Below are the code and all the weights of a small trained network. Each question names an input and a target symbol and asks about switching units off, where a switched-off unit gives its printed mean instead of its output.

import numpy as np


def w(rows, s, z=0):
    codes = np.array(rows[::2]) - 128.0
    scale = np.full(codes.shape[1], s)
    scale[-1] = z or s
    return codes * scale


def f(y):
    return y / 2 * (1 + np.tanh(0.7978845608 * (y + 0.044715 * y**3)))


def softmax(a):
    e = np.exp(a - a.max(-1, keepdims=True))
    return e / e.sum(-1, keepdims=True)


def log_softmax(a):
    a = a - a.max(-1, keepdims=True)
    return a - np.log(np.exp(a).sum(-1, keepdims=True))


def net(x, mask):
    ids = ['αβδπσψ'.index(c) for c in x.split()]
    T = len(ids)
    res = E[ids] + P[:T]
    u = 0
    for l in range(2):
        r = res
        for j in range(2):
            rows = slice(2 * j, 2 * j + 2)
            q, k, v = (r @ M[l][rows].T for M in (Q, K, V))
            z = softmax(np.where(np.tri(T) > 0, q @ k.T / 2**0.5, -1e9)) @ v
            o = O[l][rows]
            res = res + np.where(mask[u + j], z, o[:, -1]) @ o[:, :-1]
        u += 2
        y = f(res @ A[l][:, :-1].T + A[l][:, -1])
        res = res + np.where(mask[u : u + 4], y, B[l][:, -1]) @ B[l][:, :-1]
        u += 4
    return log_softmax(res[-1] @ U[:, :-1].T + U[:, -1])


Q, K, V, O, A, B = {}, {}, {}, {}, {}, {}
E = w([
[56,135,167],'α',
[177,73,216],'β',
[196,76,71],'δ',
[69,38,117],'π',
[132,2,166],'σ',
[146,212,153],'ψ',
],0.019)
P = w([
[176,91,11],'0',
[83,144,140],'1',
[103,122,159],'2',
[113,117,165],'3',
[114,107,168],'4',
[120,103,174],'5',
[123,100,175],'6',
[125,98,179],'7',
[128,96,181],'8',
[129,93,180],'9',
[134,90,183],'10',
[135,92,189],'11',
[138,93,186],'12',
],0.011)
Q[0] = w([
[133,143,148],'L0H0',
[175,112,131],'L0H0',
[178,250,125],'L0H1',
[115,140,98],'L0H1',
],0.018)
K[0] = w([
[212,250,100],'L0H0',
[254,215,111],'L0H0',
[70,126,228],'L0H1',
[53,34,127],'L0H1',
],0.0065)
V[0] = w([
[151,133,85],'L0H0',
[56,102,126],'L0H0',
[93,134,125],'L0H1',
[247,139,117],'L0H1',
],0.011)
O[0] = w([
[237,36,136,102],'L0H0',
[3,63,173,185],'L0H0',
[129,174,42,82],'L0H1',
[143,56,246,253],'L0H1',
],0.006,0.0056)
A[0] = w([
[60,124,176,94],'L0N0',
[93,252,136,127],'L0N1',
[135,86,25,253],'L0N2',
[51,157,58,213],'L0N3',
],0.011,0.0045)
B[0] = w([
[241,211,118,254],'L0N0',
[185,38,188,169],'L0N1',
[1,165,120,170],'L0N2',
[177,85,205,169],'L0N3',
],0.006,0.0089)
Q[1] = w([
[182,61,215],'L1H0',
[134,219,11],'L1H0',
[182,146,129],'L1H1',
[194,76,215],'L1H1',
],0.012)
K[1] = w([
[129,88,34],'L1H0',
[141,138,227],'L1H0',
[190,184,159],'L1H1',
[207,123,8],'L1H1',
],0.013)
V[1] = w([
[85,207,70],'L1H0',
[136,182,237],'L1H0',
[83,53,254],'L1H1',
[125,37,139],'L1H1',
],0.0099)
O[1] = w([
[155,254,118,50],'L1H0',
[233,137,74,2],'L1H0',
[41,154,27,200],'L1H1',
[193,145,114,235],'L1H1',
],0.0094,0.011)
A[1] = w([
[156,178,9,206],'L1N0',
[168,80,76,126],'L1N1',
[64,99,181,12],'L1N2',
[100,171,42,255],'L1N3',
],0.013,0.0051)
B[1] = w([
[129,7,86,135],'L1N0',
[140,116,142,153],'L1N1',
[173,177,59,251],'L1N2',
[173,153,199,157],'L1N3',
],0.017)
U = w([
[39,31,159,193],'α',
[124,181,139,167],'β',
[51,110,244,255],'δ',
[120,96,1,36],'π',
[217,104,91,1],'σ',
[210,131,218,74],'ψ',
],0.0082,0.0069)

Each question gives the input, a string of symbols that net reads in full, and the target symbol t.
The units are the heads (2 rows each of Q, K, V and O) and the neurons (one row each of A and B). Each row of codes is followed by its name. A weight is (code - 128) times the scale printed after its matrix; where a second scale follows, it is the last column's (O, A, B and U).
mask holds one flag per unit, layer by layer, with each layer's heads first. A switched-off unit (its flag False) gives its mean, the last column of its rows in O or B, instead of its output. The means were averaged over made-up inputs and are rounded, as every weight is.
A unit's drop is (log p(t) with every unit on - log p(t) with that unit switched off) / (log p(t) with every unit on - log p(t) with every unit switched off).
The circuit of an input: a set's keep is (log p(t) with only the set's units on - log p(t) with every unit switched off) / (log p(t) with every unit on - log p(t) with every unit switched off). Starting from all 12 units, units are removed one at a time, each time the one whose removal leaves the highest keep (on an exact tie, the one counted first), for as long as the keep stays at least 0.8.
circuit, biggest first: the units of the circuit, biggest drop first
unit that matters most: the unit with the biggest drop
top k neurons: the k neurons with the biggest drops, biggest first
k most important neurons of layer l: the k neurons of layer l with the biggest drops, biggest first
which heads matter: for each layer, one digit per head in row order, 1 if its drop is at least 0.15 and else 0, layers parted by /
input β δ β π β α α π β δ δ δ, target α: 2 most important neurons of layer 1	[L1N2; L1N3]
input π π π σ π β, target β: unit that matters most	L0N2
input δ β ψ α π α α π ψ π, target π: which heads matter	01 / 10
input ψ σ β π π, target ψ: circuit, biggest first	[L0H0; L1H1; L1H0; L0N0]
input σ α π β ψ ψ ψ α π ψ, target π: top 4 neurons	[L0N0; L0N1; L1N3; L1N2]
input α π δ, target α: 2 most important neurons of layer 1	[L1N0; L1N2]
input ψ β π, target ψ: circuit, biggest first	[L0H0; L1H1; L1H0; L0N3]
input δ π π δ ψ π π σ α σ, target σ: circuit, biggest first	[L1N2; L0H1]
input π β δ β δ δ ψ π ψ π δ δ π, target π: top 4 neurons	[L1N2; L1N3; L0N3; L0N0]
input ψ ψ ψ π ψ ψ π σ σ, target ψ: circuit, biggest first	[L1H1; L1H0]
input π π π, target β: which heads matter	01 / 11
input β π σ π π π ψ π α, target α: circuit, biggest first	[L1H0; L1N2; L0H1; L1H1]
input β σ α δ π β α ψ, target δ: top 2 neurons	[L0N1; L1N2]
input α δ β δ, target δ: circuit, biggest first	[L1N2]
input σ β ψ, target π: top 2 neurons	[L0N1; L0N0]
input π ψ π α, target β: top 3 neurons	[L0N2; L1N2; L0N0]
input π ψ σ σ δ δ π, target β: circuit, biggest first	[L0N2; L0H1; L1H0]
input β σ α α, target α: top 3 neurons	[L1N2; L0N0; L0N2]
input ψ β δ δ σ π α δ π β σ σ, target σ: top 3 neurons	[L1N2; L0N0; L1N3]
input π π β ψ π ψ β β, target π: 3 most important neurons of layer 0	[L0N0; L0N3; L0N1]
input ψ π π β π β σ α β α, target ψ: unit that matters most	L0H0
input σ π π ψ ψ π α, target π: top 3 neurons	[L1N2; L0N3; L1N3]
input π α β ψ σ δ α, target β: circuit, biggest first	[L1H0; L1N2; L0H1]
input δ π π α δ β, target σ: which heads matter	11 / 10
input ψ π ψ σ, target ψ: which heads matter	10 / 11
input σ α ψ σ σ α σ ψ β, target π: 2 most important neurons of layer 0	[L0N0; L0N1]
input β ψ π β, target α: top 2 neurons	[L1N2; L0N1]
